Each row has a class, written as a number after it.
[  1.6 -23.3  -2.3   1.8  -7.0 -11.3  50.8  35.3  -9.9   1.7   3.5 -14.1
   6.9   1.6   4.9  -5.8  22.4  21.5   1.4 -11.4   9.4   1.3  11.5 -59.0
  -4.9  16.7   6.3  -5.7]
3
[  6.3 -10.3  -0.3   6.9  14.8   7.4  56.7  11.6  -2.1   2.5   6.2  -1.3
   3.2   1.2  14.1  -6.1  18.3  -3.0   5.8   0.0  -2.8   1.5   8.7  31.9
  -1.8  38.9   4.8  11.8]
3
[ -6.2 -14.3   0.0  -3.0 -19.5  -3.2  63.5 -20.8  -2.1   2.1   8.5   7.1
  19.8  -3.5  -4.0  -4.1  24.7  -8.3  -0.1 -13.2   4.5   7.2  -1.7 -15.1
  -9.7  33.8 -15.8   6.5]
2
[  0.8  -8.2  -1.2  -4.5  -1.9  -4.6  -0.1   4.7  -0.6  -3.0  -3.8  -5.5
  -2.2   0.3  -2.4   1.7  -0.2  11.0  -2.0  -0.6  -3.3  -0.9   4.3 -33.7
   1.3 -10.6   3.9  -6.8]
3
[ -4.6  -6.2  -4.5  -1.0  15.6  -3.8   0.8 -11.8   0.2   3.5  -6.3  -3.4
   4.8  -3.9  -5.3   1.0   5.2   3.8  -2.3   0.9   7.0  -1.1   7.1 -22.8
  -2.7 -18.8   2.9  -2.8]
2
[ -4.6  -0.4  -7.8  11.3  38.8   8.0  22.8 -21.1   2.7  13.4   2.5   8.6
  10.1  -7.2  -0.2   0.7  16.7 -31.6   3.9  -4.5  -8.8   6.5   4.7  42.0
 -15.2   6.4   4.7  18.7]
2
[ -9.6 -19.5  -5.4  -5.0  23.5  -3.4  53.2 -52.4   8.5   8.0  -8.2   6.3
  19.5  -5.7  -4.9   0.3  12.2 -10.2  -4.1   0.3   7.5   5.6   3.9   2.2
 -13.9   1.9  -5.4  15.1]
2
[  2.5  -7.4   1.6  -0.1 -19.6  -2.2  38.9  12.6  -6.3  -1.6   7.2  -1.7
   6.9   0.0   6.0  -4.8  11.8   6.3   2.1  -2.7  -0.9   4.2  -0.4  -4.8
   0.1  31.1  -4.6   4.7]
1
[  1.9   1.4  -2.4   5.6  -2.6   2.4  17.9   7.0  -3.1   1.9   8.4   3.4
   4.0  -2.4   4.0   0.4  12.9 -14.1   4.5  -2.3  -4.4   3.3  -3.0  18.2
  -3.9  23.5  -1.8   5.8]
2
[  7.9  -6.8  -3.8  -8.8  11.0  -4.3  13.7 -15.9  10.8  -4.3 -11.4   8.3
 -13.3   0.7  15.9   2.1 -21.5 -14.5   2.6  10.4 -12.0  -0.4  -6.8  77.1
  11.3  17.1  11.4  19.8]
0
[ -7.9 -17.2  -9.2   7.5  39.5  -1.9  21.2 -18.1  -2.0  10.4  -9.9  -9.3
  18.2  -6.6 -11.6  -2.9  21.8   8.7  -3.3  -5.1  14.4   2.9  19.8 -50.6
 -13.5 -26.6   6.2  -4.6]
1
[ -9.8 -16.7  -3.2  -9.2  18.9  -5.9  13.7 -33.5   5.8   3.7 -17.9  -0.9
   8.9  -1.5  -7.8   1.9  -3.4   0.4  -6.5   0.2  11.6   4.3   2.9 -30.5
  -4.8 -25.8   5.5  -0.1]
1
[ -8.7 -26.9 -11.2   9.0  45.9  -2.6  34.2  -4.9  -1.8   8.4  -3.6  -3.8
   8.6  -6.0   0.9  -0.1  20.7 -15.8   1.2  -8.6   8.1   7.1  16.9 -12.1
 -10.5  -7.8  20.9   9.9]
1
[ -4.7   0.6   1.6  -5.6 -20.1  -0.7   5.3 -10.4   0.4  -0.4   5.4   7.4
   4.4  -1.8  -1.9   0.1  -2.9 -10.7  -1.0  -3.0  -0.9   3.6 -10.9   1.2
   4.3  11.3  -9.2   2.2]
2
[ -7.0 -20.1  -3.6  -9.1  -3.7  -6.9  14.6 -13.7   0.5  -0.5  -6.8  -3.6
   5.9  -0.4  -5.7   1.6   1.2   3.1  -4.6  -3.5  11.3   2.8   5.1 -51.8
  -2.3 -17.5   2.7  -6.2]
1
[ -3.7 -17.1  -5.0   5.7  19.5  -3.6  51.6  -4.1  -2.9   8.4   1.2  -4.2
  14.4  -3.3   1.6  -6.7  25.2  -5.2   2.0  -5.1   6.6   2.8   8.0 -13.0
 -10.9  14.5   3.3   6.2]
1
[ -1.7 -10.2  -4.6  10.7  11.5   4.1   9.6  15.2  -6.8   2.9   5.2  -8.0
   1.7  -5.1   7.4   2.2  13.2 -31.6   7.3  -7.2  -4.2   8.4   1.3  10.1
  -5.9  13.6  10.2  10.7]
1
[ -5.2 -16.6  -3.1  -3.7  23.4  -7.7  30.1 -27.4   4.6   7.8 -13.3  -7.9
   6.8  -1.2  -5.0  -2.6  10.0  23.1  -7.4  -0.1  10.7   0.8  15.0 -36.1
  -6.4 -16.6  -1.6  -6.0]
3
[  3.2   7.3  -8.7  11.3  29.5  15.3 -67.5  33.0  -8.6  -2.1   9.1   9.4
 -19.2  -5.2   6.5  12.2  -8.6 -70.6  10.2  -3.4 -15.5   3.1  -6.3  61.6
  -2.2 -15.4  30.4  15.1]
1
[  0.2 -26.3  -1.0 -18.1  -0.5 -11.4  21.1 -31.7   8.3  -5.2 -20.6   1.6
  -5.4   2.4   5.9   3.3 -20.3   4.3  -5.1   6.2   2.4   2.7  -1.7  -6.1
   9.5  -8.3   9.7   1.4]
0
[ -1.8 -14.9   3.6 -17.9 -37.7 -13.8  29.5  -5.3   3.7  -6.0  -6.1  -6.2
   3.0   3.5  -2.1  -2.4 -10.6  34.3  -4.7   1.8   9.9  -2.7  -1.9 -57.7
  10.1   7.5 -11.6 -13.1]
0
[  5.2 -14.5 -10.3   8.8  61.9   6.0 -16.5   5.5   0.6   3.8 -10.9   0.6
 -11.8  -2.5  10.9   6.2  -3.1 -35.8   7.0   3.4  -6.2   2.8   9.8  54.0
  -2.0 -18.3  35.5  19.6]
3
[ -1.7 -16.1  -3.2   1.5 -16.6  -2.2   3.1  42.4 -13.7  -2.7  10.5  -7.8
  -1.3   0.0  -1.2   0.5  13.0  -3.4   0.9  -9.5   3.3   2.4   7.6 -60.9
  -0.8  -0.8  10.5 -11.4]
3
[  2.8   6.3   3.4  -4.1   3.7  -1.5 -10.0 -15.1   8.3   1.3  -9.8  -4.8
  -3.2   3.1  -3.0  -2.1 -14.4  27.8  -3.5   6.1   3.9  -6.9   2.5   0.3
   5.3 -15.0  -7.2  -7.0]
0
[  1.6   9.4  -7.6   5.7  31.5  10.1 -69.9 -11.4  -1.7   4.6  -5.0   4.7
  -2.1  -6.8 -16.1   8.0  -4.0 -30.1   2.8  -2.5   1.2  -0.4   1.2 -11.5
 -10.5 -56.6   9.3  -4.0]
2
[ -5.0  -6.9  -1.0  -5.7 -39.7   1.6  23.0   1.0  -5.4  -5.2  15.1  10.8
   3.5  -3.1   4.5   0.5   6.1 -35.4   2.9  -7.4  -7.6   9.7 -15.9   7.3
  -0.3  34.1  -8.5   8.3]
2
[  2.4 -22.5  -4.7  -7.1 -10.9  -3.9  25.6  18.0  -6.2  -3.1   3.3   2.6
  -4.7  -0.8   8.8   2.4   2.7 -24.4   3.3  -3.4  -3.4   7.1  -5.4   3.1
   3.4  24.2  11.1  10.2]
3
[-17.7 -16.4  -0.9 -16.6  -8.1 -10.1  26.1 -64.1   8.7   5.3 -13.4   1.8
  20.8  -4.9 -21.9  -1.6   4.1  22.5 -13.1  -4.1  16.7   1.0   0.9 -73.6
  -9.3 -27.5 -22.9 -11.9]
1
[ -4.2 -47.5  -3.4 -13.6 -11.9 -18.0  89.2 -24.1   1.4   3.9  -1.4  -0.7
  25.4  -3.7  10.8  -6.4  30.9   1.1   1.4  -6.9   9.4  10.7   7.0 -21.8
  -3.5  63.1  -4.7  17.6]
3
[ -5.5   2.3   0.0   7.2 -16.0   4.9  24.2   8.4  -7.9   6.2  18.3   1.3
  19.2  -5.1 -11.9  -4.6  29.6  -7.9   1.1 -13.6   3.9   6.6  -0.5 -35.0
 -13.1  16.2 -14.9  -4.3]
2
[ 2.7 -2.6  0.1  1.8 -3.1 -0.1 32.1  0.7 -0.4  1.8  4.0  1.1  5.5  2.1
  5.9 -2.7  7.5  0.3  2.4 -0.5 -2.9  1.9  0.4 19.5 -1.5 24.6 -6.2  5.9]
1
[  2.1  -5.2  -3.7  -7.1   2.5   0.1 -29.0  14.4  -0.9  -5.6  -5.1  -1.0
 -16.3   2.7   5.2   5.4 -16.6 -11.6   1.3   3.8  -1.8   1.2  -2.0   2.7
  10.5 -14.3  17.9  -0.1]
1
[  5.0  -1.9  -0.1   0.9  20.7   0.4  16.7 -12.9   4.4   1.5  -6.3   2.5
  -2.8   2.6   9.8  -0.6  -4.8  -4.9   1.6   5.9  -5.6   3.0   0.7  51.3
   3.8  12.7   4.6  16.5]
1
[ -8.0 -19.2   1.1 -15.6 -32.2  -8.9  24.3  -8.0  -0.4  -5.5  -2.2  -0.2
   6.1   1.3  -6.4   0.9  -3.4   2.4  -5.2  -0.9  11.0   3.3  -5.4 -43.0
   3.3   5.4  -6.7  -4.7]
0
[ -2.7  -6.3  -0.8  -0.2 -11.7   3.0   2.3  18.2  -8.3  -1.5   9.9   5.5
   0.8  -2.5   3.9   3.3   5.2 -32.4   4.8 -10.4  -2.0   5.2  -6.9  -3.2
  -0.5  13.9   5.3   6.3]
2
[ -0.5 -20.6   2.9 -14.9 -17.9  -9.5  89.2 -47.1  11.6   0.7  -6.0   9.7
  15.5   1.4  12.5  -5.9   3.9   9.0  -1.1   6.0   0.1   5.5  -6.5  36.9
   3.6  59.6 -18.0  20.9]
0
[ -2.5 -24.0   2.5 -18.7 -18.4 -15.6  50.8 -23.4   2.3  -4.3 -14.6  -6.8
   4.8   2.6   2.5  -3.9  -5.9  33.3  -7.1   2.5  14.9   3.1   3.4 -45.7
   7.8   4.3  -2.2  -4.3]
0
[ -6.7 -18.5  -5.9  -5.6  26.0  -5.0  22.4 -26.6   4.6   5.4 -12.2  -5.2
   9.0  -2.5  -3.6   0.0   1.0   2.0  -3.3  -1.3   9.8   0.6  10.0 -18.9
  -6.4 -16.3   7.2   3.0]
2
[ -7.0  -7.0  -3.6   1.6  17.2  -1.1  35.9 -33.8   3.3   9.4  -5.9  -0.5
  18.4  -5.2  -8.3  -1.7  16.6   4.2  -2.0  -2.2   9.1   1.5   3.3 -14.1
 -12.5   0.3 -11.0   2.4]
1
[ -2.1  -5.7  -2.8   3.0   3.2   1.9  11.0   4.3  -2.8   0.2   2.4   5.4
   3.6  -3.2   1.1   0.5   9.0 -19.4   1.9  -6.4  -2.2   5.6  -0.8   3.0
  -5.3  10.2   1.5   5.1]
1
[  5.8   3.8  -2.5   7.1  14.3   5.1   9.9   9.2  -0.9   2.2   3.7   2.9
  -3.1  -0.3   7.4  -1.5   4.5 -19.0   5.2   2.7  -7.2   3.4   0.3  46.6
  -3.8  19.2   6.2  12.0]
2
[  4.0  -6.5   0.2  -9.6   1.4  -6.3   7.0 -17.8   6.0  -2.2  -9.7   4.0
  -8.1   1.7   9.1   3.4 -18.5   1.5   0.5   9.9  -5.7   1.7  -4.6  34.7
   8.5   5.8   5.8   9.7]
0
[ -0.3   1.6  -6.9  11.8  48.5   1.7 -15.3 -11.0   0.4   7.5  -4.4   1.6
  -0.4  -4.0   1.4   2.6   5.8 -22.4   2.3   1.7  -0.9  -2.6  10.0  29.6
  -9.9 -18.9  28.2  10.4]
2
[ -1.5 -25.1   0.4  -4.0  -4.1  -9.4  56.6  -0.8  -3.2  -0.9  -0.4  -5.0
  10.0  -0.5   3.6  -4.4  12.0  14.5  -0.5  -4.7  10.0   2.1  10.1 -38.1
  -1.3  17.7   0.4  -2.0]
3
